Here is a tiny trained network, its code and every weight. The questions are about switching its units off for an input and a class, where a switched-off unit gives its printed mean instead of its output.

import numpy as np


def w(rows, s, z=0):
    codes = np.array(rows[::2]) - 128.0
    scale = np.full(codes.shape[1], s)
    scale[-1] = z or s
    return codes * scale


def f(y):
    return np.maximum(y, 0)


def log_softmax(a):
    a = a - a.max(-1, keepdims=True)
    return a - np.log(np.exp(a).sum(-1, keepdims=True))


def net(x, mask):
    res = np.array(x, float).reshape(1, 7) / 4 @ E
    y = f(res @ A[0][:, :-1].T + A[0][:, -1])
    res = res + np.where(mask, y, B[0][:, -1]) @ B[0][:, :-1]
    return log_softmax(res[-1] @ U[:, :-1].T + U[:, -1])


A, B = {}, {}
E = w([
[175,38,254,84,89,103,171,191,166,36,175,163],'x0',
[171,201,123,69,78,62,76,176,168,247,168,80],'x1',
[183,197,91,120,154,189,117,179,134,96,173,171],'x2',
[30,175,137,109,130,121,254,101,131,92,176,47],'x3',
[87,92,36,103,205,50,142,158,141,180,16,69],'x4',
[57,170,221,66,252,79,147,200,187,118,197,187],'x5',
[61,140,144,164,149,154,75,211,152,163,193,98],'x6',
],0.0071)
A[0] = w([
[108,38,110,186,114,140,115,89,101,105,46,148,223],'neuron 0',
[162,144,135,52,181,111,176,202,159,105,191,118,254],'neuron 1',
[31,237,157,135,131,148,161,103,123,162,228,117,166],'neuron 2',
[157,182,31,217,85,217,2,67,93,171,130,126,86],'neuron 3',
[60,98,86,122,173,72,55,119,133,214,17,100,198],'neuron 4',
[223,110,226,162,116,156,38,120,136,99,157,199,145],'neuron 5',
[173,194,131,96,120,100,71,157,150,192,168,116,61],'neuron 6',
[104,181,223,79,129,64,125,87,167,140,107,172,202],'neuron 7',
],0.012,0.0024)
B[0] = w([
[74,174,166,138,157,106,188,126,227,113,127,102,217],'neuron 0',
[72,144,134,159,31,137,79,164,205,125,83,86,211],'neuron 1',
[85,83,182,137,94,164,142,145,204,26,58,119,224],'neuron 2',
[126,134,111,125,47,38,46,241,191,232,131,71,254],'neuron 3',
[164,177,111,142,110,1,198,92,176,203,147,71,247],'neuron 4',
[194,101,58,88,87,199,68,222,73,97,160,187,228],'neuron 5',
[85,94,155,136,142,177,139,111,103,61,115,148,197],'neuron 6',
[221,140,62,139,201,132,209,108,109,141,189,168,192],'neuron 7',
],0.0095,0.017)
U = w([
[136,186,81,118,65,69,106,178,167,219,137,73,173],'0',
[32,134,204,165,149,185,235,89,164,1,83,130,252],'1',
[116,140,139,96,144,148,108,86,37,171,130,121,9],'2',
[179,158,94,99,179,113,164,93,72,183,186,178,64],'3',
[155,85,118,79,79,220,62,185,93,94,165,200,199],'4',
],0.0076,0.0024)

Each question gives the input, the list of numbers given to net, and the class t.
The units are the neurons (one row each of A and B). Each row of codes is followed by its name. A weight is (code - 128) times the scale printed after its matrix; where a second scale follows, it is the last column's (A, B and U).
mask holds one flag per neuron, in row order. A switched-off neuron (its flag False) gives its mean, the last column of its row in B, instead of its output. The means were averaged over made-up inputs and are rounded, as every weight is.
A unit's drop is (log p(t) with every unit on - log p(t) with that unit switched off) / (log p(t) with every unit on - log p(t) with every unit switched off).
most important unit: the unit with the biggest drop
k most important neurons: the k neurons with the biggest drops, biggest first
drop when u is switched off: that unit's drop, to one decimal
input [4,-8,-1,-6,-3,3,0], class 4: most important unit -> neuron 5
input [4,-4,8,-3,5,5,-3], class 4: 2 most important neurons -> [neuron 4; neuron 3]
input [1,0,3,2,-6,0,4], class 4: 2 most important neurons -> [neuron 5; neuron 0]
input [-2,-4,4,0,4,8,6], class 1: 2 most important neurons -> [neuron 3; neuron 2]
input [-4,5,8,1,-2,2,8], class 1: 2 most important neurons -> [neuron 2; neuron 6]
input [7,1,-4,1,1,-6,0], class 1: 2 most important neurons -> [neuron 3; neuron 4]
input [-1,2,1,0,-5,3,5], class 4: 2 most important neurons -> [neuron 0; neuron 5]
input [6,-1,6,3,6,4,6], class 1: 2 most important neurons -> [neuron 3; neuron 4]
input [-1,-3,-6,2,2,6,3], class 1: 2 most important neurons -> [neuron 3; neuron 2]
input [3,-4,-6,8,6,-1,-6], class 1: drop when neuron 4 is switched off -> 0.0
input [4,2,3,-5,-8,4,8], class 4: drop when neuron 5 is switched off -> 0.1
input [6,-7,-5,0,-3,6,7], class 4: drop when neuron 5 is switched off -> 0.6
